Here is a tiny trained network, its code and every weight. The questions are about switching its units off for an input and a class, where a switched-off unit gives its printed mean instead of its output.

import numpy as np


def w(rows, s, z=0):
    codes = np.array(rows[::2]) - 128.0
    scale = np.full(codes.shape[1], s)
    scale[-1] = z or s
    return codes * scale


def norm(h):
    return h / np.sqrt((h * h).mean(-1, keepdims=True) + 1e-5)


def f(y):
    return np.maximum(y, 0)


def log_softmax(a):
    a = a - a.max(-1, keepdims=True)
    return a - np.log(np.exp(a).sum(-1, keepdims=True))


def net(x, mask):
    res = np.array(x, float).reshape(1, 8) / 4 @ E
    u = 0
    for l in range(3):
        y = f(norm(res) @ A[l][:, :-1].T + A[l][:, -1])
        res = res + np.where(mask[u : u + 9], y, B[l][:, -1]) @ B[l][:, :-1]
        u += 9
    return log_softmax(norm(res)[-1] @ U[:, :-1].T + U[:, -1])


A, B = {}, {}
E = w([
[72,82,136,190,122,169,49],'x0',
[150,193,150,118,131,172,48],'x1',
[156,129,86,58,63,141,179],'x2',
[45,219,169,84,90,161,118],'x3',
[79,104,3,69,115,153,165],'x4',
[86,60,157,111,83,135,154],'x5',
[111,139,170,181,92,239,104],'x6',
[132,80,169,67,163,143,124],'x7',
],0.0046)
A[0] = w([
[106,115,137,52,160,62,232,5],'L0N1',
[136,134,73,10,140,76,230,12],'L0N2',
[112,213,109,58,207,86,11,85],'L0N3',
[54,71,72,201,176,68,139,45],'L0N4',
[22,239,111,109,55,205,123,71],'L0N5',
[181,123,46,97,176,183,97,26],'L0N6',
[75,184,253,102,110,70,172,84],'L0N7',
[195,139,163,177,191,28,131,58],'L0N8',
[210,249,129,154,191,171,59,106],'L0N9',
],0.0047,0.0032)
B[0] = w([
[161,145,44,81,70,110,153,188],'L0N1',
[162,122,36,73,69,86,156,226],'L0N2',
[91,183,193,178,144,199,117,205],'L0N3',
[133,116,189,139,108,187,54,196],'L0N4',
[169,241,178,254,210,114,144,254],'L0N5',
[140,150,82,74,110,78,168,160],'L0N6',
[140,57,71,66,74,101,98,216],'L0N7',
[75,206,125,158,121,175,153,209],'L0N8',
[96,181,128,112,104,138,176,239],'L0N9',
],0.0058,0.003)
A[1] = w([
[105,96,83,95,101,148,121,122],'L1N1',
[125,101,105,115,105,94,150,63],'L1N2',
[51,165,118,111,151,95,90,61],'L1N3',
[168,112,186,196,117,56,187,51],'L1N4',
[127,114,141,113,142,106,148,3],'L1N5',
[173,211,107,68,79,68,140,58],'L1N6',
[122,116,183,221,101,4,142,105],'L1N7',
[107,182,114,132,229,45,53,69],'L1N8',
[201,195,174,16,78,183,95,76],'L1N9',
],0.0039,0.0037)
B[1] = w([
[144,148,138,151,125,77,117,200],'L1N1',
[109,148,124,141,92,109,131,156],'L1N2',
[126,142,164,182,134,154,108,154],'L1N3',
[97,192,145,146,134,191,98,163],'L1N4',
[136,131,102,89,124,59,134,128],'L1N5',
[64,71,130,98,66,158,51,251],'L1N6',
[134,230,103,107,119,183,122,234],'L1N7',
[87,181,184,174,170,165,130,186],'L1N8',
[81,141,254,174,210,190,66,252],'L1N9',
],0.0038,0.0016)
A[2] = w([
[153,122,76,185,110,169,81,1],'L2N1',
[150,124,183,80,111,147,116,16],'L2N2',
[145,107,101,197,117,176,63,11],'L2N3',
[152,156,118,74,190,174,100,48],'L2N4',
[101,3,168,164,167,177,113,5],'L2N5',
[127,138,157,130,81,185,193,77],'L2N6',
[197,186,175,162,155,141,143,29],'L2N7',
[148,124,142,116,97,164,154,109],'L2N8',
[199,156,182,194,180,63,130,67],'L2N9',
],0.0064,0.0022)
B[2] = w([
[153,113,145,71,147,17,177,182],'L2N1',
[119,85,167,144,151,96,64,162],'L2N2',
[186,99,131,42,141,19,210,213],'L2N3',
[115,204,108,185,132,93,182,171],'L2N4',
[179,32,212,53,152,117,32,217],'L2N5',
[120,178,179,175,243,104,98,207],'L2N6',
[47,192,169,195,118,168,192,255],'L2N7',
[110,132,170,171,182,87,107,168],'L2N8',
[33,253,159,194,116,216,189,221],'L2N9',
],0.0043,0.0028)
U = w([
[99,225,161,178,143,171,123,250],'0',
[158,114,9,70,103,73,177,105],'1',
[128,18,178,117,142,133,77,4],'2',
],0.012,0.0021)

Each question gives the input, the list of numbers given to net, and the class t.
The units are the neurons (one row each of A and B). Each row of codes is followed by its name. A weight is (code - 128) times the scale printed after its matrix; where a second scale follows, it is the last column's (A, B and U).
mask holds one flag per neuron, layer by layer. A switched-off neuron (its flag False) gives its mean, the last column of its row in B, instead of its output. The means were averaged over made-up inputs and are rounded, as every weight is.
A unit's drop is (log p(t) with every unit on - log p(t) with that unit switched off) / (log p(t) with every unit on - log p(t) with every unit switched off).
The circuit of an input: a set's keep is (log p(t) with only the set's units on - log p(t) with every unit switched off) / (log p(t) with every unit on - log p(t) with every unit switched off). Starting from the 12 units with the biggest drops (on a tie, the unit counted first), units are removed one at a time, each time the one whose removal leaves the highest keep (on an exact tie, the one counted first), for as long as the keep stays at least 0.8.
circuit, biggest first: the units of the circuit, biggest drop first
top k neurons: the k neurons with the biggest drops, biggest first
k most important neurons of layer l: the k neurons of layer l with the biggest drops, biggest first
drop when u is switched off: that unit's drop, to one decimal
input [-4,3,1,0,3,-2,1,4], class 1: circuit, biggest first	[L0N2]
input [1,3,-5,-4,4,-1,4,3], class 1: top 2 neurons	[L2N3; L0N5]
input [-4,-3,0,7,-1,-3,-2,-2], class 1: top 3 neurons	[L0N7; L0N2; L0N1]
input [-7,-1,1,2,-6,5,-2,-7], class 1: circuit, biggest first	[L0N7; L0N5]
input [0,8,-3,-3,-3,7,2,1], class 2: circuit, biggest first	[L0N5; L2N5; L0N8]
input [8,3,-4,-2,-5,4,7,-1], class 2: top 2 neurons	[L0N5; L2N5]
input [5,2,0,-3,6,-5,6,-6], class 1: 2 most important neurons of layer 0	[L0N3; L0N8]
input [1,-5,0,2,2,2,4,3], class 2: top 2 neurons	[L2N5; L0N9]
input [1,1,-3,1,7,4,2,2], class 2: 3 most important neurons of layer 2	[L2N5; L2N9; L2N7]
input [-6,6,-7,0,0,8,-6,5], class 2: 2 most important neurons of layer 0	[L0N3; L0N7]
input [1,2,8,4,-2,-2,-5,1], class 1: top 2 neurons	[L0N2; L0N7]
input [-6,3,7,-1,-6,4,0,1], class 2: top 2 neurons	[L1N9; L2N2]
input [-1,-3,1,6,-6,6,5,7], class 2: drop when L0N7 is switched off	0.3
input [8,-6,2,5,-7,6,8,8], class 2: drop when L2N5 is switched off	0.1
